Below are the code and all the weights of a small trained network. Each question names an input and a class and asks about switching units off, where a switched-off unit gives its printed mean instead of its output.

import numpy as np


def w(rows, s, z=0):
    codes = np.array(rows[::2]) - 128.0
    scale = np.full(codes.shape[1], s)
    scale[-1] = z or s
    return codes * scale


def f(y):
    return np.maximum(y, 0)


def log_softmax(a):
    a = a - a.max(-1, keepdims=True)
    return a - np.log(np.exp(a).sum(-1, keepdims=True))


def net(x, mask):
    res = np.array(x, float).reshape(1, 7) / 4 @ E
    y = f(res @ A[0][:, :-1].T + A[0][:, -1])
    res = res + np.where(mask, y, B[0][:, -1]) @ B[0][:, :-1]
    return log_softmax(res[-1] @ U[:, :-1].T + U[:, -1])


A, B = {}, {}
E = w([
[199,108,165,163,79,169,146,112,125],'x0',
[202,194,139,44,110,65,138,207,194],'x1',
[160,139,195,95,219,198,179,207,138],'x2',
[167,236,73,181,105,123,239,211,89],'x3',
[31,19,99,151,183,90,167,80,190],'x4',
[82,176,200,179,117,130,177,12,174],'x5',
[212,126,150,1,46,74,225,45,134],'x6',
],0.0072)
A[0] = w([
[165,117,96,116,105,116,34,191,121,185],'N1',
[96,141,164,171,130,172,93,173,113,164],'N2',
[172,151,109,117,97,146,160,167,49,203],'N3',
[87,125,180,144,140,146,81,61,209,173],'N4',
[73,117,85,108,152,102,130,148,83,89],'N5',
[81,17,69,114,88,85,100,66,99,183],'N6',
[138,135,154,82,99,110,220,143,162,179],'N7',
[131,84,186,80,145,227,107,107,101,180],'N8',
[155,124,113,122,30,90,106,90,160,173],'N9',
[161,184,154,159,108,172,125,183,42,101],'N10',
[158,71,116,148,165,151,160,199,149,196],'N11',
[62,116,176,175,130,112,113,58,181,158],'N12',
[157,120,131,115,89,71,177,74,151,117],'N13',
[141,120,198,113,149,146,92,115,110,128],'N14',
[146,87,109,126,156,152,112,232,146,194],'N15',
[97,128,103,101,152,144,88,177,175,184],'N16',
[204,162,151,91,1,45,181,101,165,210],'N17',
[149,203,157,174,98,173,83,155,69,86],'N18',
[79,135,109,156,119,93,114,134,82,146],'N19',
[66,160,91,206,138,155,109,164,146,182],'N20',
[115,149,62,131,249,117,151,189,126,254],'N21',
[204,114,124,104,62,108,141,164,154,145],'N22',
[50,94,140,169,122,163,80,126,165,196],'N23',
[149,140,149,116,99,129,110,64,111,153],'N24',
[144,140,159,78,68,145,162,108,80,191],'N25',
[137,125,98,72,104,109,66,160,110,152],'N26',
],0.0094,0.0028)
B[0] = w([
[170,47,136,142,198,77,67,74,239,198],'N1',
[124,74,127,98,189,134,138,122,113,183],'N2',
[174,172,152,146,75,203,123,43,136,202],'N3',
[206,80,177,179,148,100,235,110,121,197],'N4',
[98,112,114,65,166,157,122,182,99,162],'N5',
[72,159,42,98,95,211,146,17,154,211],'N6',
[90,162,158,142,67,154,187,153,119,194],'N7',
[190,63,140,102,168,156,134,178,53,186],'N8',
[111,114,190,124,66,132,109,124,108,194],'N9',
[134,164,81,155,199,212,139,62,160,200],'N10',
[152,84,199,130,182,81,248,110,103,185],'N11',
[168,118,186,152,142,54,192,70,165,201],'N12',
[69,197,163,57,59,172,194,86,103,191],'N13',
[151,87,150,82,173,164,172,239,65,160],'N14',
[181,66,170,72,214,66,222,101,149,204],'N15',
[129,102,117,131,173,70,203,141,174,179],'N16',
[103,109,183,117,22,187,102,166,70,255],'N17',
[138,125,3,131,189,189,94,92,106,192],'N18',
[82,121,92,50,135,134,116,138,174,167],'N19',
[142,141,93,67,159,92,161,148,119,205],'N20',
[103,55,104,135,219,113,200,184,125,218],'N21',
[146,138,209,150,90,83,73,101,98,193],'N22',
[155,104,182,122,147,136,146,105,165,197],'N23',
[149,107,170,176,112,124,116,159,93,170],'N24',
[145,190,126,169,102,189,128,153,92,190],'N25',
[146,78,105,168,121,73,54,119,161,177],'N26',
],0.0064,0.013)
U = w([
[158,122,162,160,156,38,141,61,232,159],'0',
[122,136,63,96,193,161,123,84,127,123],'1',
[141,164,178,112,100,82,59,164,93,1],'2',
[159,178,79,194,119,174,93,150,145,106],'3',
[81,106,102,99,166,71,140,254,173,119],'4',
[168,100,207,124,146,112,174,165,89,186],'5',
[144,76,111,115,96,139,20,118,139,131],'6',
[71,165,139,117,62,160,153,96,150,113],'7',
],0.01,0.0031)

Each question gives the input, the list of numbers given to net, and the class t.
The units are the neurons (one row each of A and B). Each row of codes is followed by its name. A weight is (code - 128) times the scale printed after its matrix; where a second scale follows, it is the last column's (A, B and U).
mask holds one flag per neuron, in row order. A switched-off neuron (its flag False) gives its mean, the last column of its row in B, instead of its output. The means were averaged over made-up inputs and are rounded, as every weight is.
A unit's drop is (log p(t) with every unit on - log p(t) with that unit switched off) / (log p(t) with every unit on - log p(t) with every unit switched off).
The circuit of an input: a set's keep is (log p(t) with only the set's units on - log p(t) with every unit switched off) / (log p(t) with every unit on - log p(t) with every unit switched off). Starting from the 12 units with the biggest drops (on a tie, the unit counted first), units are removed one at a time, each time the one whose removal leaves the highest keep (on an exact tie, the one counted first), for as long as the keep stays at least 0.8.
units of the circuit, in order: the units of the circuit, biggest drop first
unit that matters most: the unit with the biggest drop
top k neurons: the k neurons with the biggest drops, biggest first
drop when u is switched off: that unit's drop, to one decimal
input [-6,-4,2,0,7,-2,-8], class 4: units of the circuit, in order : [N21]
input [1,-2,-5,8,1,-4,-7], class 1: units of the circuit, in order : [N18, N17]
input [-3,-7,-5,-2,3,5,5], class 7: top 2 neurons : [N6, N13]
input [7,0,-3,-3,-6,2,6], class 7: units of the circuit, in order : [N13, N15]
input [7,-6,-8,-1,4,-4,-7], class 0: top 3 neurons : [N12, N23, N18]
input [-1,4,-2,-7,-5,-6,7], class 6: top 2 neurons : [N1, N26]
input [0,0,2,-5,4,-2,-6], class 0: units of the circuit, in order : [N17, N12]
input [6,6,-5,3,-8,-4,6], class 2: units of the circuit, in order : [N22, N17]
input [-7,5,-6,6,-6,0,-5], class 1: units of the circuit, in order : [N18, N10]
input [7,2,-7,2,1,-8,-1], class 6: top 2 neurons : [N12, N4]
input [2,-7,3,1,-3,-7,4], class 1: units of the circuit, in order : [N17, N10]
input [-2,-1,-1,-1,-6,-4,5], class 2: top 2 neurons : [N6, N22]
input [-4,8,3,-8,7,6,7], class 5: top 2 neurons : [N4, N12]
input [6,-1,-1,6,-4,-6,-4], class 1: unit that matters most : N18
input [2,-5,0,-7,1,7,8], class 5: top 2 neurons : [N4, N8]
input [6,-6,-3,-7,4,-7,5], class 1: top 3 neurons : [N6, N17, N8]
input [0,0,-7,-8,-2,-4,-1], class 0: top 2 neurons : [N17, N1]
input [5,5,-7,-8,-6,1,-7], class 0: top 3 neurons : [N17, N1, N4]
input [6,5,0,-5,-6,-6,-4], class 0: top 3 neurons : [N1, N15, N17]
input [-3,5,-2,7,-8,-6,-3], class 1: top 2 neurons : [N18, N10]
input [-6,1,2,-6,7,3,8], class 7: unit that matters most : N6
input [-8,-6,-8,-6,-4,-8,-4], class 1: top 3 neurons : [N6, N17, N5]
input [2,4,-1,8,5,6,-8], class 4: drop when N3 is switched off : 0.1
input [-2,0,-7,2,6,-5,-6], class 4: drop when N19 is switched off : 0.2
